Each row has a name. Each piece below is followed by the name of the row it came from, unless a question asks for something else. Each question is about the rows just above it.

[102 135 117 111 110  91 133 120 138 158 101 111 128 128  90  80  64 118
 123 118 143 128 167 117 102 147 100 107 107  86 126 100 141 168 131 161
 146 119  82 137 129 123 119]  kodim
[ 99 121 150 171 123 164 167 156 164 113  94 150 135  95 184 179 200 144
 165 117 117 119  94  99 121 147 133 123 164 167 156 164 113  94 150  84
 140  88 157 125 142  95 105]  vobe
[118 120 128  68 110  92 133 110 218 164 116 113 150  80 172 167 200 119
 194 104 123 157 126  89 114 165 157 104 134 178 158 147 143 154 173 127
 115  93 135 186  97  89 125]  Mol
[ 99 102 143 110 125  95 134 102 153 129 121 129 135  95 184 179 200 144
 165 117 117 119  94  99 121 147 171 123 105 167 156 164 113  94 150  84
 140  88 157 125  94  95 105]  Dokug
which: [ 99 102 143 110 125  95 134 102 153 129 121 129 135  95 184 179 200 144
 165 117 117 119  94  99 121 147 171 123 105 167 156 164 113  94 150  84
 140  88 157 125  94  95 105] => Dokug
[120 128  68 110  92 133 110] is in which row? => Mol
Go on from [110  91 133] to the end of its row. => [120 138 158 101 111 128 128  90  80  64 118 123 118 143 128 167 117 102
 147 100 107 107  86 126 100 141 168 131 161 146 119  82 137 129 123 119]
[ 99 121 147 171 123 105 167 156 164 113  94 150] is in which row? => Dokug
Which row holds [ 84 140  88 157 125 142  95]? => vobe
The row named vobe: => [ 99 121 150 171 123 164 167 156 164 113  94 150 135  95 184 179 200 144
 165 117 117 119  94  99 121 147 133 123 164 167 156 164 113  94 150  84
 140  88 157 125 142  95 105]
which: [118 120 128  68 110  92 133 110 218 164 116 113 150  80 172 167 200 119
 194 104 123 157 126  89 114 165 157 104 134 178 158 147 143 154 173 127
 115  93 135 186  97  89 125] => Mol

[ 87 131 206 109 113  26]  nalid
[ 77 197 159 123 114  23]  sidas
[192  78 193 144 153 235]  tabe
[159 174  50  82  53 107]  zino
[193  78 194 143 151 236]  Teliv
[ 62 140  55 171 186 115]  Zigu
[244  77 189 244 152 244]  fipe
[ 89 133 200 107 110  27]  dugo
[194  79 193 142 149 234]  dugan
[ 64 142 159 123 132  24]  tubok
[ 82 137 187 110 114  23]  Kirok
Where do [244  77] appear? => fipe
Repeated in fipe: => [244]
The row named tubok: => [ 64 142 159 123 132  24]
Where do [ 77 197] appear? => sidas

[ 91 154  94  71  91  83  74 208]  kib
[215  52 217 134 215  92 215  78]  Mefi
[ 82  53  91 133 215 167 192 187]  Fif
which: [94 71 91] => kib
Repeated in Mefi: => [215]
which: [ 52 217 134] => Mefi
After [215  52 217], its row goes on with => [134 215  92 215  78]
Go on from [ 91 133] to the end of its row. => [215 167 192 187]
The rest of the row after [134 215]: => [ 92 215  78]

[ 54 208  53  53  55] : zap
[139 209  53 138 136] : Meka
[156  86 163 155 153] : dob
[193 180 188 194 195] : nuv
[146 146 144 147 149] : Mun
[ 54 208  53  54  55] : zol
Which value appears more than once in zol? => [54]
The row named zap: => [ 54 208  53  53  55]
Repeated in Mun: => [146]
[ 54 208  53  54  55] is in which row? => zol
which: [156  86] => dob
which: [53 55] => zap
Go on from [180 188] to the end of its row. => [194 195]

[ 33 111 102 170 150  73 128 144 205 172 140 110 136 117 124  35 126 160
  98 201 123 161  92  92  89 124]  gatu
[132 104 147 114 115 147 151 126 119 108 146 119 126 104  82 151 126 108
 143 132 126  89 164 136 154 146]  nesin
[110  98 131 123 129 139 164 138 144 127 149 116 146 104  81 151 114 128
 134 147 136  97 140 122 144 158]  Vone
The rest of the row after [104  82 151]: => [126 108 143 132 126  89 164 136 154 146]
which: [ 33 111 102 170 150  73 128 144 205 172 140 110 136 117 124  35 126 160
  98 201 123 161  92  92  89 124] => gatu

[108 142 101 112  94 210] : mimaz
[114  94  84  94  94  94] : guso
[ 95 143 136 124  65 189] : mabim
[108 136  84 107 100 217] : Vudad
The row named mabim: => [ 95 143 136 124  65 189]
Which value appears more than once in guso? => [94]

[203 123 180 128 226 147 121 166 113 126 141 148 115 152 130 134 184 173
 170 117 111 135 151 117 122 169 234 116 155 125 176 133 155 124 115 186
 128 135 175 111 145 177 139 160 125 111 177 199 116 119 126] -> Regop
[199 124 182 132 224 147 119 167 112 125 141 144 115 146 130 128 191 183
 172 121 111 136 153 118 122 175 240 115 154 129 171 130 155 124 114 173
 129 132 174 111 150 186 145 163 124 111 186 192 115 120 125] -> gune
[197 124 183 132 224 147 119 166 112 125 141 142 115 143 130 126 123 185
 171 123 111 135 153 119 122 177 123 115 123 132 169 129 155 126 114 168
 130 131 173 111 152 188 147 164 124 111 190 189 115 121 125] -> Kaze
which: [199 124 182 132 224 147 119 167 112 125 141 144 115 146 130 128 191 183
 172 121 111 136 153 118 122 175 240 115 154 129 171 130 155 124 114 173
 129 132 174 111 150 186 145 163 124 111 186 192 115 120 125] => gune
Which row holds [203 123 180 128 226 147 121 166 113 126 141 148 115 152 130 134 184 173
 170 117 111 135 151 117 122 169 234 116 155 125 176 133 155 124 115 186
 128 135 175 111 145 177 139 160 125 111 177 199 116 119 126]? => Regop
The row named Kaze: => [197 124 183 132 224 147 119 166 112 125 141 142 115 143 130 126 123 185
 171 123 111 135 153 119 122 177 123 115 123 132 169 129 155 126 114 168
 130 131 173 111 152 188 147 164 124 111 190 189 115 121 125]

[156 173  85  52 117  57] -> vuko
[117 170 192  85 117 117] -> Val
[193  80 194 140 147 230] -> gug
[ 89 134 194 109 112  25] -> tik
[ 89 132 110 197 108  30] -> Dobom
[ 93 132 197 108 110  34] -> tibuf
[163 170  52  85  57 117] -> giz
The row named tibuf: => [ 93 132 197 108 110  34]
The row named tik: => [ 89 134 194 109 112  25]
Repeated in Val: => [117]
Which row holds [132 197 108 110]? => tibuf
[ 52  85  57 117] is in which row? => giz
which: [147 230] => gug
Go on from [163 170] to the end of its row. => [ 52  85  57 117]

